Here is a tiny trained network, its code and every weight. The questions are about switching its units off for an input and a class, where a switched-off unit gives its printed mean instead of its output.

import numpy as np


def w(rows, s, z=0):
    codes = np.array(rows[::2]) - 128.0
    scale = np.full(codes.shape[1], s)
    scale[-1] = z or s
    return codes * scale


def f(y):
    return y / 2 * (1 + np.tanh(0.7978845608 * (y + 0.044715 * y**3)))


def log_softmax(a):
    a = a - a.max(-1, keepdims=True)
    return a - np.log(np.exp(a).sum(-1, keepdims=True))


def net(x, mask):
    res = np.array(x, float).reshape(1, 3) / 4 @ E
    y = f(res @ A[0][:, :-1].T + A[0][:, -1])
    res = res + np.where(mask, y, B[0][:, -1]) @ B[0][:, :-1]
    return log_softmax(res[-1] @ U[:, :-1].T + U[:, -1])


A, B = {}, {}
E = w([
[43,53,149,107,147,196,55,203],'x0',
[109,120,66,71,7,149,150,127],'x1',
[83,220,192,50,109,136,66,103],'x2',
],0.011)
A[0] = w([
[128,111,132,130,103,174,131,121,105],'neuron 0',
[252,214,181,129,120,47,167,13,213],'neuron 1',
[113,209,132,95,122,185,122,78,194],'neuron 2',
[125,234,175,34,107,165,95,73,254],'neuron 3',
[123,107,215,119,236,165,92,77,141],'neuron 4',
[85,125,220,75,164,140,103,163,82],'neuron 5',
[85,29,119,163,128,218,115,217,102],'neuron 6',
[141,115,109,79,62,174,115,135,48],'neuron 7',
[122,43,93,136,93,176,49,142,157],'neuron 8',
[95,130,94,96,136,122,180,90,170],'neuron 9',
[171,112,144,188,138,104,222,118,212],'neuron 10',
[173,151,203,249,254,84,109,128,119],'neuron 11',
[200,82,106,143,39,82,170,98,157],'neuron 12',
[186,96,56,127,43,87,217,136,176],'neuron 13',
[121,146,130,18,56,170,114,92,125],'neuron 14',
[57,126,186,99,246,113,79,142,106],'neuron 15',
[184,45,42,202,190,138,154,240,219],'neuron 16',
[54,107,212,91,207,192,97,226,151],'neuron 17',
],0.0076,0.0065)
B[0] = w([
[66,167,113,160,100,100,116,96,132],'neuron 0',
[105,174,168,115,46,139,23,88,252],'neuron 1',
[133,134,116,153,164,180,115,66,181],'neuron 2',
[189,97,98,173,162,171,134,65,235],'neuron 3',
[157,78,62,114,186,152,151,134,182],'neuron 4',
[112,121,109,143,167,77,144,105,168],'neuron 5',
[135,159,190,184,67,161,80,110,203],'neuron 6',
[111,103,143,167,101,160,91,86,154],'neuron 7',
[146,130,155,178,111,124,102,87,188],'neuron 8',
[137,96,54,84,151,120,113,198,151],'neuron 9',
[161,78,104,131,153,130,146,89,200],'neuron 10',
[76,179,152,165,46,157,55,97,214],'neuron 11',
[159,120,113,61,160,86,179,158,194],'neuron 12',
[162,141,59,78,177,76,173,221,217],'neuron 13',
[100,163,171,135,56,108,29,149,193],'neuron 14',
[171,82,102,92,129,129,182,166,182],'neuron 15',
[96,124,208,100,56,84,1,129,232],'neuron 16',
[125,53,68,132,192,119,195,111,218],'neuron 17',
],0.0077,0.014)
U = w([
[128,162,139,106,106,131,82,135,202],'0',
[172,125,130,173,136,164,101,100,49],'1',
[199,104,86,96,208,128,251,148,254],'2',
],0.017,0.00096)

Each question gives the input, the list of numbers given to net, and the class t.
The units are the neurons (one row each of A and B). Each row of codes is followed by its name. A weight is (code - 128) times the scale printed after its matrix; where a second scale follows, it is the last column's (A, B and U).
mask holds one flag per neuron, in row order. A switched-off neuron (its flag False) gives its mean, the last column of its row in B, instead of its output. The means were averaged over made-up inputs and are rounded, as every weight is.
A unit's drop is (log p(t) with every unit on - log p(t) with that unit switched off) / (log p(t) with every unit on - log p(t) with every unit switched off).
The circuit of an input: a set's keep is (log p(t) with only the set's units on - log p(t) with every unit switched off) / (log p(t) with every unit on - log p(t) with every unit switched off). Starting from the 12 units with the biggest drops (on a tie, the unit counted first), units are removed one at a time, each time the one whose removal leaves the highest keep (on an exact tie, the one counted first), for as long as the keep stays at least 0.8.
circuit, biggest first: the units of the circuit, biggest drop first
unit that matters most: the unit with the biggest drop
top k neurons: the k neurons with the biggest drops, biggest first
drop of u: that unit's drop, to one decimal
input [-4,-1,6], class 1: unit that matters most : neuron 3
input [-3,7,0], class 2: circuit, biggest first : neuron 16; neuron 13
input [-6,-7,-2], class 0: circuit, biggest first : neuron 1; neuron 3
input [5,4,1], class 1: circuit, biggest first : neuron 16; neuron 1
input [3,6,4], class 1: circuit, biggest first : neuron 3; neuron 16
input [-1,2,-2], class 2: top 4 neurons : neuron 11; neuron 1; neuron 14; neuron 6
input [-1,-4,-1], class 0: top 2 neurons : neuron 3; neuron 17
input [-8,1,-3], class 2: top 4 neurons : neuron 13; neuron 12; neuron 14; neuron 10
input [-1,0,-7], class 0: top 3 neurons : neuron 16; neuron 17; neuron 3
input [8,3,-7], class 0: top 2 neurons : neuron 16; neuron 3
input [8,5,-8], class 0: top 2 neurons : neuron 16; neuron 3
input [4,1,2], class 1: top 2 neurons : neuron 13; neuron 12
input [-3,-7,-5], class 0: top 3 neurons : neuron 16; neuron 3; neuron 11
input [-6,-4,6], class 1: unit that matters most : neuron 3
input [-4,6,-8], class 2: drop of neuron 16 : 0.0
input [5,6,4], class 1: drop of neuron 1 : 0.1
input [-3,-6,-3], class 0: drop of neuron 3 : 0.2
